Here is a tiny trained network, its code and every weight. The questions are about switching its units off for an input and a class, where a switched-off unit gives its printed mean instead of its output.

import numpy as np


def w(rows, s, z=0):
    codes = np.array(rows[::2]) - 128.0
    scale = np.full(codes.shape[1], s)
    scale[-1] = z or s
    return codes * scale


def f(y):
    return np.maximum(y, 0)


def log_softmax(a):
    a = a - a.max(-1, keepdims=True)
    return a - np.log(np.exp(a).sum(-1, keepdims=True))


def net(x, mask):
    res = np.array(x, float).reshape(1, 6) / 4 @ E
    y = f(res @ A[0][:, :-1].T + A[0][:, -1])
    res = res + np.where(mask, y, B[0][:, -1]) @ B[0][:, :-1]
    return log_softmax(res[-1] @ U[:, :-1].T + U[:, -1])


A, B = {}, {}
E = w([
[182,87,198,207,22,45,167,82],'x0',
[79,176,165,167,120,2,11,215],'x1',
[133,127,130,122,126,123,132,136],'x2',
[120,143,119,150,151,135,124,87],'x3',
[188,14,49,149,179,58,89,153],'x4',
[115,133,125,145,139,139,124,103],'x5',
],0.0096)
A[0] = w([
[88,89,194,152,48,102,147,101,69],'neuron 1',
[159,57,129,143,151,189,165,127,115],'neuron 2',
[201,40,57,84,152,125,186,115,155],'neuron 3',
[78,162,154,166,118,97,47,168,93],'neuron 4',
[140,98,196,125,66,82,137,65,80],'neuron 5',
[158,160,238,94,142,164,109,104,110],'neuron 6',
[133,120,158,157,66,60,200,84,91],'neuron 7',
[195,95,115,139,177,145,153,120,105],'neuron 8',
[151,117,169,130,60,99,169,78,94],'neuron 9',
[74,201,183,87,78,149,196,139,136],'neuron 10',
[144,33,65,172,130,155,67,150,133],'neuron 11',
[110,140,77,119,81,124,118,122,3],'neuron 12',
[62,168,122,5,178,138,132,147,79],'neuron 13',
[164,71,104,73,61,235,188,116,120],'neuron 14',
[113,212,142,113,77,138,134,130,138],'neuron 15',
[141,116,120,101,118,176,184,111,107],'neuron 16',
[55,151,92,94,194,161,161,181,62],'neuron 17',
[109,172,208,155,175,87,71,168,131],'neuron 18',
[84,119,123,105,212,173,100,149,106],'neuron 19',
[98,130,86,45,171,168,74,128,79],'neuron 20',
[181,66,109,151,125,107,123,135,155],'neuron 21',
[207,99,181,183,94,123,120,86,78],'neuron 22',
[176,69,105,133,186,98,117,143,156],'neuron 23',
[138,98,128,115,111,200,162,66,85],'neuron 24',
[160,141,69,79,189,182,93,190,169],'neuron 25',
[115,170,198,98,61,190,109,112,122],'neuron 26',
[145,197,181,116,104,150,151,121,114],'neuron 27',
[151,44,89,163,145,101,105,119,124],'neuron 28',
[116,100,102,140,157,48,96,197,169],'neuron 29',
[81,102,94,175,137,65,60,160,110],'neuron 30',
[160,127,203,168,99,124,159,114,113],'neuron 31',
[142,145,165,180,139,122,162,202,104],'neuron 32',
[207,102,151,125,197,193,232,100,103],'neuron 33',
[107,235,172,119,96,145,186,134,137],'neuron 34',
],0.011,0.0042)
B[0] = w([
[152,153,133,195,93,139,105,171,198],'neuron 1',
[104,181,138,63,176,58,67,90,197],'neuron 2',
[72,83,180,86,176,70,82,76,234],'neuron 3',
[205,228,232,34,201,9,74,158,187],'neuron 4',
[224,196,152,210,54,133,187,178,204],'neuron 5',
[50,72,80,89,71,108,156,31,173],'neuron 6',
[223,198,102,182,60,194,189,219,215],'neuron 7',
[64,132,186,59,168,140,99,81,179],'neuron 8',
[187,137,86,162,67,177,141,204,206],'neuron 9',
[68,3,107,100,88,116,86,38,214],'neuron 10',
[37,104,31,92,75,143,234,35,194],'neuron 11',
[162,189,169,83,108,117,52,148,128],'neuron 12',
[235,168,117,212,20,219,156,209,200],'neuron 13',
[121,197,239,77,226,85,22,137,250],'neuron 14',
[60,72,151,30,136,75,108,46,182],'neuron 15',
[175,198,193,60,166,106,47,187,196],'neuron 16',
[162,137,92,184,75,142,196,235,192],'neuron 17',
[162,186,202,42,204,80,32,140,188],'neuron 18',
[166,101,123,220,84,149,168,170,189],'neuron 19',
[226,149,49,202,55,172,174,186,194],'neuron 20',
[92,96,56,144,105,164,202,78,188],'neuron 21',
[216,80,123,206,119,160,180,241,203],'neuron 22',
[69,22,90,124,96,141,200,41,192],'neuron 23',
[172,164,195,74,113,97,114,158,211],'neuron 24',
[150,139,91,230,45,217,166,157,211],'neuron 25',
[57,45,56,68,136,75,238,44,198],'neuron 26',
[43,34,40,65,131,117,232,61,183],'neuron 27',
[63,60,52,135,38,135,215,49,193],'neuron 28',
[120,115,193,76,190,53,126,43,200],'neuron 29',
[135,130,170,66,179,72,76,68,192],'neuron 30',
[171,146,121,177,53,242,129,163,193],'neuron 31',
[119,121,141,159,154,169,65,122,149],'neuron 32',
[141,240,212,44,176,47,94,136,240],'neuron 33',
[13,15,57,74,109,71,170,54,208],'neuron 34',
],0.0064,0.016)
U = w([
[14,2,53,93,135,111,168,10,228],'0',
[133,206,215,45,227,67,23,147,50],'1',
[191,148,81,239,67,202,162,239,3],'2',
],0.0079,0.0031)

Each question gives the input, the list of numbers given to net, and the class t.
The units are the neurons (one row each of A and B). Each row of codes is followed by its name. A weight is (code - 128) times the scale printed after its matrix; where a second scale follows, it is the last column's (A, B and U).
mask holds one flag per neuron, in row order. A switched-off neuron (its flag False) gives its mean, the last column of its row in B, instead of its output. The means were averaged over made-up inputs and are rounded, as every weight is.
A unit's drop is (log p(t) with every unit on - log p(t) with that unit switched off) / (log p(t) with every unit on - log p(t) with every unit switched off).
unit that matters most: the unit with the biggest drop
top k neurons: the k neurons with the biggest drops, biggest first
drop of u: that unit's drop, to one decimal
input [5,4,-1,6,4,-5], class 2: top neuron => neuron 34
input [4,-6,-3,6,5,-1], class 1: top 2 neurons => neuron 33; neuron 14
input [-8,7,-6,-1,8,-4], class 0: top 3 neurons => neuron 29; neuron 11; neuron 30
input [0,4,-4,-8,4,1], class 0: top 3 neurons => neuron 14; neuron 33; neuron 11
input [-5,-8,-2,-6,-6,1], class 1: top 3 neurons => neuron 14; neuron 33; neuron 16
input [-6,5,-8,5,-3,0], class 2: top 2 neurons => neuron 13; neuron 14
input [7,-8,-5,2,-4,6], class 1: top 2 neurons => neuron 14; neuron 33
input [-6,0,0,2,-6,-5], class 0: top 2 neurons => neuron 34; neuron 10
input [-6,4,5,3,6,0], class 0: top 2 neurons => neuron 29; neuron 11
input [8,5,4,1,-6,-7], class 2: top 2 neurons => neuron 7; neuron 5
input [0,-8,-5,5,-7,-3], class 1: top 3 neurons => neuron 14; neuron 33; neuron 16
input [-2,-8,3,2,-2,-2], class 1: drop of neuron 6 => 0.0
input [-3,5,7,-2,-5,5], class 0: drop of neuron 26 => 0.1
input [-6,5,-5,-6,-1,-4], class 2: drop of neuron 14 => 0.5
input [-6,5,-8,-4,5,1], class 2: unit that matters most => neuron 25
